[-43.8  -8.5 -18.9 -17.1   2.3 -10.1  25.0  35.7   7.0  -9.5  -2.1 -36.1
  -2.9 -29.0  -2.0  19.6  33.7 -28.9  31.1   1.8  35.3   3.4 -60.1  12.1
  -1.4 -24.9 -33.5 -10.4  12.0 -18.8 -32.0  34.0  15.3] -> j209
[-15.8 -38.5  -3.3  -6.5  26.7 -23.8 -93.5   1.3  33.2  49.7 -20.2  12.8
 -21.5  20.6 -30.2  -0.1 -19.8 -19.6   1.8 -40.0 -46.9 -24.5  41.7 -35.9
 -26.5 -15.6  -5.5 -23.5 -43.9 -11.4 -49.6 -40.1   3.1] -> j94
[ 17.6   4.8   7.6 -26.9 -11.4 -27.4  24.1 -22.5  15.6 -16.0  23.5   7.6
 -22.7  10.7 -33.4   0.9 -23.9 -24.9  -7.5 -26.9  -3.1 -23.2 -20.0  25.9
 -18.4 -14.0  -2.2  12.4 -24.1  -9.0   8.5   8.7 -15.1] -> j369
[ -2.4  12.4  48.7  30.8  17.7  -3.3 -21.3   4.4  -5.6   9.0 -22.8   5.6
  23.6  71.3 -28.5  -6.4  15.1 -15.8   8.8  35.4 -15.9 -45.7  27.7 -14.6
 -31.1  -4.5  -2.5  -2.3   9.8 -10.3 -40.2  24.5  48.1] -> j38
[ -5.9  -2.3  14.4  35.0 -19.0 -26.0 -25.4 -53.4  -2.3  34.4  17.4  20.1
  26.2  37.5 -18.0  13.6  25.3  -6.5  14.2   0.5  23.7   4.4 -13.5   8.7
  -2.1 -16.4  39.0   2.1  32.9 -21.9  11.6   9.9  10.9] -> j123
[-31.4 -15.2   5.1  -8.1  21.7 -10.3 -10.1  31.5  33.6   0.1  -7.8  14.3
  26.7 -10.0  -2.1  33.6  11.8 -12.1  58.3 -16.3   8.2   9.3  27.3 -13.5
  -1.5 -33.5 -43.8 -15.2 -22.8  -8.6 -23.8  -2.2  43.7] -> j607
order: [-45.7 -40.2 -31.1 -28.5 -22.8 -21.3 -15.9 -15.8 -14.6 -10.3  -6.4  -5.6
  -4.5  -3.3  -2.5  -2.4  -2.3   4.4   5.6   8.8   9.0   9.8  12.4  15.1
  17.7  23.6  24.5  27.7  30.8  35.4  48.1  48.7  71.3] => j38
row of j38 => [ -2.4  12.4  48.7  30.8  17.7  -3.3 -21.3   4.4  -5.6   9.0 -22.8   5.6
  23.6  71.3 -28.5  -6.4  15.1 -15.8   8.8  35.4 -15.9 -45.7  27.7 -14.6
 -31.1  -4.5  -2.5  -2.3   9.8 -10.3 -40.2  24.5  48.1]
q: [ -6.4  15.1 -15.8   8.8  35.4] => j38

[ 38.1 -41.9  36.6 -14.7  31.0  -7.4 -26.8  15.7  12.4  47.6  -5.1  16.5
 -18.8  11.2  -0.2   9.2  28.4  -3.4   7.1   1.7  -4.0 -13.7  -6.6 -17.6
  37.5   2.1  18.2] : j780
[-53.7  11.8  34.6  30.7  -4.9 -39.8 -26.1 -37.7  29.2 -34.4 -46.8  -5.7
   8.1   0.6  -9.7  -5.1 -49.0 -25.9   0.2   0.9  24.2  16.8  92.2 -13.7
 -18.4  -1.5   2.0] : j402
[ 11.8  34.6  30.7  -4.9 -39.7 -26.1 -37.7  29.2 -34.4 -46.8  -5.7   8.1
  19.2  14.3 -20.8 -12.2 -23.0 -14.5   5.6   1.2  36.4  35.9  23.2  -4.2
   1.5 -13.6 -22.0] : j952
[-53.7  11.8  34.6  30.7  -4.9 -39.8 -26.1 -37.7  29.2 -34.4 -46.8  -5.7
   8.1   4.4  -9.7   1.6 -49.0 -25.9   0.2   0.9  24.2  16.8  92.2 -13.7
 -18.4  -1.5   2.0] : j906
order: [-53.7 -49.0 -46.8 -39.8 -37.7 -34.4 -26.1 -25.9 -18.4 -13.7  -9.7  -5.7
  -4.9  -1.5   0.2   0.9   1.6   2.0   4.4   8.1  11.8  16.8  24.2  29.2
  30.7  34.6  92.2] => j906
q: [-53.7  11.8  34.6  30.7  -4.9 -39.8 -26.1 -37.7  29.2 -34.4 -46.8  -5.7
   8.1   4.4  -9.7   1.6 -49.0 -25.9   0.2   0.9  24.2  16.8  92.2 -13.7
 -18.4  -1.5   2.0] => j906

[  2.5 -49.4  76.3  26.3]  j625
[  2.5 -49.4  17.4 -40.8]  j983
[ 17.4 -11.6  -8.3  18.9]  j131
q: [ 17.4 -11.6  -8.3] => j131
row of j983 => [  2.5 -49.4  17.4 -40.8]
q: [  2.5 -49.4  76.3] => j625
row of j625 => [  2.5 -49.4  76.3  26.3]
q: [  2.5 -49.4  76.3  26.3] => j625
row of j131 => [ 17.4 -11.6  -8.3  18.9]

